Below is a small trained network, with its code and all its weights. Each question gives an input and a target symbol and asks what happens when units are switched off, that is, made to give their printed mean instead of their output.

import numpy as np


def w(rows, s, z=0):
    codes = np.array(rows[::2]) - 128.0
    scale = np.full(codes.shape[1], s)
    scale[-1] = z or s
    return codes * scale


def f(y):
    return y / 2 * (1 + np.tanh(0.7978845608 * (y + 0.044715 * y**3)))


def softmax(a):
    e = np.exp(a - a.max(-1, keepdims=True))
    return e / e.sum(-1, keepdims=True)


def log_softmax(a):
    a = a - a.max(-1, keepdims=True)
    return a - np.log(np.exp(a).sum(-1, keepdims=True))


def net(x, mask):
    ids = ['αβδεζθμξσφψω'.index(c) for c in x.split()]
    T = len(ids)
    res = E[ids] + P[:T]
    u = 0
    for l in range(2):
        r = res
        for j in range(2):
            rows = slice(2 * j, 2 * j + 2)
            q, k, v = (r @ M[l][rows].T for M in (Q, K, V))
            z = softmax(np.where(np.tri(T) > 0, q @ k.T / 2**0.5, -1e9)) @ v
            o = O[l][rows]
            res = res + np.where(mask[u + j], z, o[:, -1]) @ o[:, :-1]
        u += 2
        y = f(res @ A[l][:, :-1].T + A[l][:, -1])
        res = res + np.where(mask[u : u + 8], y, B[l][:, -1]) @ B[l][:, :-1]
        u += 8
    return log_softmax(res[-1] @ U[:, :-1].T + U[:, -1])


Q, K, V, O, A, B = {}, {}, {}, {}, {}, {}
E = w([
[131,70,205],'α',
[118,155,163],'β',
[132,212,47],'δ',
[134,116,147],'ε',
[151,143,165],'ζ',
[152,94,53],'θ',
[117,180,91],'μ',
[121,182,96],'ξ',
[149,197,36],'σ',
[97,136,138],'φ',
[139,174,96],'ψ',
[117,238,2],'ω',
],0.0096)
P = w([
[139,92,29],'0',
[205,196,142],'1',
[111,108,13],'2',
[72,105,98],'3',
[164,254,177],'4',
[92,99,93],'5',
[89,111,64],'6',
[148,244,187],'7',
[78,103,124],'8',
[69,86,145],'9',
[155,226,170],'10',
[73,115,142],'11',
[70,144,92],'12',
[197,150,146],'13',
],0.0089)
Q[0] = w([
[143,222,240],'L0H0',
[193,87,247],'L0H0',
[43,216,254],'L0H1',
[46,103,36],'L0H1',
],0.0049)
K[0] = w([
[14,150,143],'L0H0',
[36,254,76],'L0H0',
[104,169,110],'L0H1',
[226,206,193],'L0H1',
],0.0053)
V[0] = w([
[205,2,68],'L0H0',
[105,161,107],'L0H0',
[90,200,129],'L0H1',
[168,119,40],'L0H1',
],0.0079)
O[0] = w([
[82,116,254,152],'L0H0',
[127,132,65,175],'L0H0',
[128,97,47,174],'L0H1',
[81,180,137,254],'L0H1',
],0.0092,0.0035)
A[0] = w([
[231,93,224,61],'L0N0',
[89,78,82,18],'L0N1',
[17,152,102,219],'L0N2',
[199,123,152,128],'L0N3',
[162,176,254,229],'L0N4',
[170,37,226,77],'L0N5',
[215,192,50,253],'L0N6',
[73,93,122,39],'L0N7',
],0.0067,0.0049)
B[0] = w([
[33,199,13,112],'L0N0',
[139,36,63,111],'L0N1',
[109,1,124,234],'L0N2',
[201,212,88,117],'L0N3',
[124,162,195,163],'L0N4',
[63,253,180,113],'L0N5',
[88,234,157,253],'L0N6',
[183,48,76,110],'L0N7',
],0.0061,0.0066)
Q[1] = w([
[195,159,59],'L1H0',
[254,41,254],'L1H0',
[98,68,45],'L1H1',
[141,135,85],'L1H1',
],0.0047)
K[1] = w([
[131,86,135],'L1H0',
[177,254,109],'L1H0',
[164,98,193],'L1H1',
[150,124,194],'L1H1',
],0.009)
V[1] = w([
[95,68,54],'L1H0',
[39,225,148],'L1H0',
[119,242,55],'L1H1',
[136,2,64],'L1H1',
],0.0074)
O[1] = w([
[90,108,78,163],'L1H0',
[186,43,134,253],'L1H0',
[255,100,128,245],'L1H1',
[104,102,83,5],'L1H1',
],0.0099,0.0044)
A[1] = w([
[255,104,195,88],'L1N0',
[85,88,175,19],'L1N1',
[201,204,118,5],'L1N2',
[182,112,108,157],'L1N3',
[169,94,63,52],'L1N4',
[64,180,19,51],'L1N5',
[75,124,60,47],'L1N6',
[189,197,180,158],'L1N7',
],0.0078,0.003)
B[1] = w([
[61,172,170,254],'L1N0',
[142,63,201,119],'L1N1',
[4,115,254,196],'L1N2',
[141,134,182,183],'L1N3',
[130,107,128,152],'L1N4',
[58,100,227,142],'L1N5',
[40,56,162,124],'L1N6',
[93,195,138,254],'L1N7',
],0.0074,0.0041)
U = w([
[153,207,210,143],'α',
[150,211,149,156],'β',
[249,219,94,255],'δ',
[96,49,145,76],'ε',
[136,107,111,93],'ζ',
[45,24,195,134],'θ',
[157,101,103,123],'μ',
[144,123,89,61],'ξ',
[144,60,85,108],'σ',
[1,81,80,99],'φ',
[128,142,60,127],'ψ',
[229,92,144,72],'ω',
],0.0073,0.0052)

Each question gives the input, a string of symbols that net reads in full, and the target symbol t.
The units are the heads (2 rows each of Q, K, V and O) and the neurons (one row each of A and B). Each row of codes is followed by its name. A weight is (code - 128) times the scale printed after its matrix; where a second scale follows, it is the last column's (O, A, B and U).
mask holds one flag per unit, layer by layer, with each layer's heads first. A switched-off unit (its flag False) gives its mean, the last column of its rows in O or B, instead of its output. The means were averaged over made-up inputs and are rounded, as every weight is.
A unit's drop is (log p(t) with every unit on - log p(t) with that unit switched off) / (log p(t) with every unit on - log p(t) with every unit switched off).
The circuit of an input: a set's keep is (log p(t) with only the set's units on - log p(t) with every unit switched off) / (log p(t) with every unit on - log p(t) with every unit switched off). Starting from the 12 units with the biggest drops (on a tie, the unit counted first), units are removed one at a time, each time the one whose removal leaves the highest keep (on an exact tie, the one counted first), for as long as the keep stays at least 0.8.
circuit, biggest first: the units of the circuit, biggest drop first
unit that matters most: the unit with the biggest drop
k most important neurons: the k neurons with the biggest drops, biggest first
top k neurons in layer l: the k neurons of layer l with the biggest drops, biggest first
heads that matter: for each layer, one digit per head in row order, 1 if its drop is at least 0.15 and else 0, layers parted by /
drop of u: that unit's drop, to one decimal
input θ θ θ ε, target θ: unit that matters most : L0H0
input θ θ φ ω, target θ: circuit, biggest first : [L1H1 L0H0 L0N6 L1N5]
input θ φ θ φ φ θ σ, target φ: circuit, biggest first : [L1H1 L0N6 L1H0 L0H0]
input θ ε θ μ, target θ: circuit, biggest first : [L0H0 L1H1 L0N2]
input θ δ θ φ ω β δ, target φ: 2 most important neurons : [L0N6 L0N2]
input ξ β δ δ ω, target α: heads that matter : 00 / 01
input ζ φ α θ β ψ ξ ε φ φ θ μ σ, target φ: heads that matter : 00 / 11
input δ φ φ μ δ α φ ψ σ ψ δ μ θ ω, target α: top 3 neurons in layer 1 : [L1N2 L1N5 L1N7]
input θ α θ β, target θ: 2 most important neurons : [L0N6 L1N1]
input θ θ θ μ, target θ: top 2 neurons in layer 0 : [L0N2 L0N6]
input θ φ α δ σ, target α: top 2 neurons in layer 1 : [L1N2 L1N7]
input φ θ ζ ω, target φ: top 2 neurons in layer 1 : [L1N6 L1N5]
input θ θ φ ξ, target θ: top 2 neurons in layer 1 : [L1N1 L1N7]
input θ α ψ ψ σ, target α: most important neuron : [L1N2]
input θ φ θ θ, target θ: 2 most important neurons : [L0N6 L1N1]
input θ θ θ θ φ θ θ, target θ: drop of L1H1 : 0.7
input φ θ ψ φ θ ω, target φ: drop of L0N2 : 0.2
input θ μ μ φ φ φ δ, target φ: drop of L1N5 : 0.2
